Here is a tiny trained network, its code and every weight. The questions are about switching its units off for an input and a class, where a switched-off unit gives its printed mean instead of its output.

import numpy as np


def w(rows, s, z=0):
    codes = np.array(rows[::2]) - 128.0
    scale = np.full(codes.shape[1], s)
    scale[-1] = z or s
    return codes * scale


def f(y):
    return y / 2 * (1 + np.tanh(0.7978845608 * (y + 0.044715 * y**3)))


def log_softmax(a):
    a = a - a.max(-1, keepdims=True)
    return a - np.log(np.exp(a).sum(-1, keepdims=True))


def net(x, mask):
    res = np.array(x, float).reshape(1, 8) / 4 @ E
    y = f(res @ A[0][:, :-1].T + A[0][:, -1])
    res = res + np.where(mask, y, B[0][:, -1]) @ B[0][:, :-1]
    return log_softmax(res[-1] @ U[:, :-1].T + U[:, -1])


A, B = {}, {}
E = w([
[126,100,129,110,137,159,166,75,184,108,98,147],'x0',
[133,115,128,109,156,144,132,100,169,118,124,134],'x1',
[157,164,76,102,96,56,85,141,130,85,47,64],'x2',
[124,121,145,125,154,102,122,119,122,126,131,115],'x3',
[96,158,137,162,62,108,119,150,99,146,110,163],'x4',
[77,97,94,170,116,78,154,143,149,130,175,132],'x5',
[117,6,104,50,108,111,80,69,80,201,142,95],'x6',
[111,115,146,91,150,113,155,130,92,110,95,130],'x7',
],0.011)
A[0] = w([
[104,79,191,160,170,145,110,145,144,152,140,165,177],'neuron 1',
[139,238,95,145,99,145,198,111,115,91,140,89,35],'neuron 2',
[127,142,73,68,87,113,80,184,156,134,50,103,2],'neuron 3',
[102,87,255,148,145,99,130,141,140,157,169,188,174],'neuron 4',
[97,134,85,97,97,86,74,169,200,105,46,66,175],'neuron 5',
[120,161,144,173,152,138,141,131,139,102,126,81,41],'neuron 6',
[136,213,111,168,156,126,173,154,148,56,112,138,101],'neuron 7',
[119,71,94,96,122,118,77,68,60,220,118,111,148],'neuron 8',
[120,80,82,40,30,118,87,49,126,140,161,116,69],'neuron 9',
[76,107,187,137,181,206,129,162,102,173,163,178,76],'neuron 10',
[160,103,104,154,125,179,154,70,123,122,130,54,83],'neuron 11',
[163,133,77,117,109,29,81,118,145,41,63,103,147],'neuron 12',
],0.0085,0.0029)
B[0] = w([
[135,86,119,160,88,158,125,78,137,68,182,117,180],'neuron 1',
[82,123,81,88,176,95,171,94,197,148,134,161,174],'neuron 2',
[187,84,112,132,162,190,95,138,111,117,106,125,179],'neuron 3',
[194,128,112,148,39,106,106,130,127,159,106,48,194],'neuron 4',
[164,76,35,167,42,207,158,22,50,207,184,104,207],'neuron 5',
[212,171,157,75,149,79,72,160,158,49,14,108,148],'neuron 6',
[73,175,152,94,165,41,52,186,190,55,119,170,208],'neuron 7',
[121,110,205,78,188,84,54,180,179,117,81,130,250],'neuron 8',
[82,218,166,67,190,36,51,119,138,87,26,148,230],'neuron 9',
[199,110,111,254,109,187,197,98,89,180,237,98,202],'neuron 10',
[136,141,158,149,149,108,158,116,78,72,84,51,157],'neuron 11',
[214,110,77,154,69,151,144,54,94,128,223,107,218],'neuron 12',
],0.0078,0.012)
U = w([
[136,82,73,166,44,254,110,91,61,193,189,166,255],'0',
[14,179,122,120,138,120,27,189,146,109,86,198,1],'1',
],0.0073,0.0019)

Each question gives the input, the list of numbers given to net, and the class t.
The units are the neurons (one row each of A and B). Each row of codes is followed by its name. A weight is (code - 128) times the scale printed after its matrix; where a second scale follows, it is the last column's (A, B and U).
mask holds one flag per neuron, in row order. A switched-off neuron (its flag False) gives its mean, the last column of its row in B, instead of its output. The means were averaged over made-up inputs and are rounded, as every weight is.
A unit's drop is (log p(t) with every unit on - log p(t) with that unit switched off) / (log p(t) with every unit on - log p(t) with every unit switched off).
The circuit of an input: a set's keep is (log p(t) with only the set's units on - log p(t) with every unit switched off) / (log p(t) with every unit on - log p(t) with every unit switched off). Starting from all 12 units, units are removed one at a time, each time the one whose removal leaves the highest keep (on an exact tie, the one counted first), for as long as the keep stays at least 0.8.
circuit, biggest first: the units of the circuit, biggest drop first
k most important neurons: the k neurons with the biggest drops, biggest first
drop of u: that unit's drop, to one decimal
input [-1,5,-2,-5,3,-4,3,5], class 1: circuit, biggest first -> [neuron 5]
input [-5,6,6,1,-6,5,8,1], class 1: 2 most important neurons -> [neuron 9; neuron 8]
input [7,3,4,-5,7,-5,5,-1], class 1: 3 most important neurons -> [neuron 9; neuron 10; neuron 8]
input [7,1,-1,7,-8,3,2,2], class 1: 3 most important neurons -> [neuron 5; neuron 12; neuron 10]
input [-7,-3,5,5,-1,-6,5,6], class 0: 3 most important neurons -> [neuron 12; neuron 5; neuron 7]
input [5,3,7,-2,0,5,-7,8], class 0: 4 most important neurons -> [neuron 5; neuron 12; neuron 9; neuron 8]
input [0,7,4,-7,8,-7,7,-8], class 1: 2 most important neurons -> [neuron 9; neuron 8]
input [-8,4,2,-7,2,-1,-2,8], class 0: 2 most important neurons -> [neuron 9; neuron 8]
input [-3,-1,8,-5,3,1,6,8], class 0: 2 most important neurons -> [neuron 5; neuron 12]
input [5,4,7,3,-7,6,-7,8], class 0: 4 most important neurons -> [neuron 5; neuron 12; neuron 9; neuron 8]
input [5,-7,2,6,5,8,7,-3], class 1: drop of neuron 6 -> 0.0
input [2,3,3,0,-6,3,5,6], class 1: drop of neuron 9 -> 0.8
input [4,0,7,7,-4,1,-6,-6], class 0: drop of neuron 12 -> 1.0
input [3,-3,-4,7,-2,1,5,-3], class 1: drop of neuron 5 -> 0.4
